Here is a tiny trained network, its code and every weight. The questions are about switching its units off for an input and a class, where a switched-off unit gives its printed mean instead of its output.

import numpy as np


def w(rows, s, z=0):
    codes = np.array(rows[::2]) - 128.0
    scale = np.full(codes.shape[1], s)
    scale[-1] = z or s
    return codes * scale


def f(y):
    return np.maximum(y, 0)


def log_softmax(a):
    a = a - a.max(-1, keepdims=True)
    return a - np.log(np.exp(a).sum(-1, keepdims=True))


def net(x, mask):
    res = np.array(x, float).reshape(1, 4) / 4 @ E
    y = f(res @ A[0][:, :-1].T + A[0][:, -1])
    res = res + np.where(mask, y, B[0][:, -1]) @ B[0][:, :-1]
    return log_softmax(res[-1] @ U[:, :-1].T + U[:, -1])


A, B = {}, {}
E = w([
[180,66,146,186,205,222,61,67],'x0',
[152,133,254,132,50,92,37,122],'x1',
[228,189,136,32,178,165,103,212],'x2',
[120,17,125,12,156,44,116,143],'x3',
],0.0089)
A[0] = w([
[156,97,137,138,203,177,59,79,109],'n0',
[137,236,136,181,107,191,136,128,127],'n1',
[89,48,120,84,110,106,134,76,84],'n2',
[150,166,198,147,85,119,46,108,86],'n3',
[152,13,130,66,129,96,132,144,99],'n4',
[155,132,208,129,63,101,65,122,45],'n5',
[153,81,120,89,149,113,104,170,96],'n6',
[183,222,101,187,78,161,137,150,99],'n7',
[170,133,171,116,59,112,34,124,100],'n8',
[165,116,26,122,215,143,200,122,94],'n9',
[141,96,141,156,163,142,101,98,68],'n10',
[173,72,123,149,187,196,67,119,64],'n11',
[187,77,162,164,232,142,78,79,78],'n12',
[182,87,142,137,184,186,77,65,102],'n13',
[149,210,126,151,100,170,126,86,100],'n14',
[158,77,122,156,184,187,86,124,68],'n15',
[67,245,97,53,53,54,173,206,27],'n16',
[254,205,131,60,223,153,80,200,38],'n17',
[150,108,52,126,171,132,188,128,72],'n18',
[110,123,37,99,231,176,198,108,98],'n19',
[255,181,132,45,154,189,96,190,3],'n20',
[96,133,61,107,182,154,173,124,12],'n21',
[165,95,215,71,87,102,83,87,106],'n22',
[133,44,127,79,162,88,107,161,115],'n23',
[182,133,202,127,77,109,44,119,94],'n24',
[160,56,136,57,190,68,108,171,97],'n25',
[120,225,144,191,104,185,141,122,120],'n26',
[190,85,118,154,148,158,97,104,47],'n27',
[123,148,116,100,137,153,95,144,20],'n28',
[71,57,134,194,124,130,117,32,38],'n29',
[114,72,116,58,151,79,95,134,102],'n30',
],0.0072,0.0025)
B[0] = w([
[166,189,168,78,75,81,196,160,195],'n0',
[199,37,157,98,190,205,114,58,193],'n1',
[146,68,93,135,152,155,110,52,176],'n2',
[82,176,114,160,187,169,69,174,187],'n3',
[183,101,139,102,186,180,105,72,195],'n4',
[94,178,121,140,159,136,95,181,189],'n5',
[160,84,126,150,133,153,108,83,171],'n6',
[192,37,180,78,170,192,129,51,182],'n7',
[73,188,128,148,156,170,94,214,191],'n8',
[64,183,139,153,164,168,55,212,218],'n9',
[131,137,123,102,100,102,164,151,159],'n10',
[160,174,193,63,82,88,184,147,193],'n11',
[167,185,154,66,75,84,194,164,198],'n12',
[161,154,177,71,80,66,201,157,196],'n13',
[185,86,128,122,163,155,112,89,170],'n14',
[160,167,173,86,78,104,190,159,183],'n15',
[181,183,213,16,38,60,232,152,215],'n16',
[35,56,3,228,45,10,91,29,244],'n17',
[119,171,132,166,155,149,92,184,185],'n18',
[68,202,131,172,175,174,62,232,226],'n19',
[63,71,39,228,71,56,109,74,228],'n20',
[99,154,138,152,150,143,109,185,180],'n21',
[84,161,126,157,195,185,79,183,198],'n22',
[182,85,152,120,172,188,105,80,190],'n23',
[65,184,127,159,174,171,85,206,197],'n24',
[174,78,148,131,155,181,124,61,207],'n25',
[180,55,142,102,182,190,107,52,190],'n26',
[137,163,151,74,97,104,178,133,165],'n27',
[106,101,130,125,114,120,122,126,141],'n28',
[56,82,39,177,49,33,120,83,204],'n29',
[195,63,157,87,176,183,111,83,187],'n30',
],0.0062,0.011)
U = w([
[207,69,148,102,212,191,116,54,175],'0',
[52,186,130,156,197,160,86,254,138],'1',
[172,173,168,51,46,61,218,169,3],'2',
[43,75,61,209,55,42,115,52,180],'3',
],0.012,0.0007)

Each question gives the input, the list of numbers given to net, and the class t.
The units are the neurons (one row each of A and B). Each row of codes is followed by its name. A weight is (code - 128) times the scale printed after its matrix; where a second scale follows, it is the last column's (A, B and U).
mask holds one flag per neuron, in row order. A switched-off neuron (its flag False) gives its mean, the last column of its row in B, instead of its output. The means were averaged over made-up inputs and are rounded, as every weight is.
A unit's drop is (log p(t) with every unit on - log p(t) with that unit switched off) / (log p(t) with every unit on - log p(t) with every unit switched off).
The circuit of an input: a set's keep is (log p(t) with only the set's units on - log p(t) with every unit switched off) / (log p(t) with every unit on - log p(t) with every unit switched off). Starting from the 12 units with the biggest drops (on a tie, the unit counted first), units are removed one at a time, each time the one whose removal leaves the highest keep (on an exact tie, the one counted first), for as long as the keep stays at least 0.8.
circuit, biggest first: the units of the circuit, biggest drop first
top k neurons: the k neurons with the biggest drops, biggest first
drop of u: that unit's drop, to one decimal
input [-8,-1,-2,-6], class 2: circuit, biggest first	n16
input [2,2,5,-5], class 0: top 3 neurons	n1, n7, n29
input [6,2,8,-2], class 3: top 2 neurons	n17, n20
input [-7,-5,-6,0], class 2: top 3 neurons	n16, n17, n20
input [1,3,-3,3], class 0: top 4 neurons	n17, n20, n19, n9
input [-2,7,-7,6], class 1: top 2 neurons	n17, n22
input [2,6,-1,-7], class 0: top 2 neurons	n1, n26
input [2,-7,2,6], class 1: top 3 neurons	n19, n9, n18
input [-5,-2,6,6], class 0: top 2 neurons	n30, n25
input [-4,1,-3,0], class 2: top 3 neurons	n17, n20, n16
input [0,7,3,5], class 1: top 2 neurons	n24, n8
input [0,-5,-4,4], class 1: top 2 neurons	n17, n19
input [-4,1,7,7], class 0: top 2 neurons	n30, n25
input [6,6,2,-3], class 1: circuit, biggest first	n24
input [-8,-8,-5,2], class 1: top 2 neurons	n19, n9
input [3,2,8,2], class 3: drop of n17	0.2
input [5,6,1,-2], class 1: drop of n27	0.0
input [0,2,8,5], class 3: drop of n20	0.3
input [-4,-7,-4,5], class 1: drop of n19	0.1
input [3,-5,-6,7], class 0: circuit, biggest first	n17
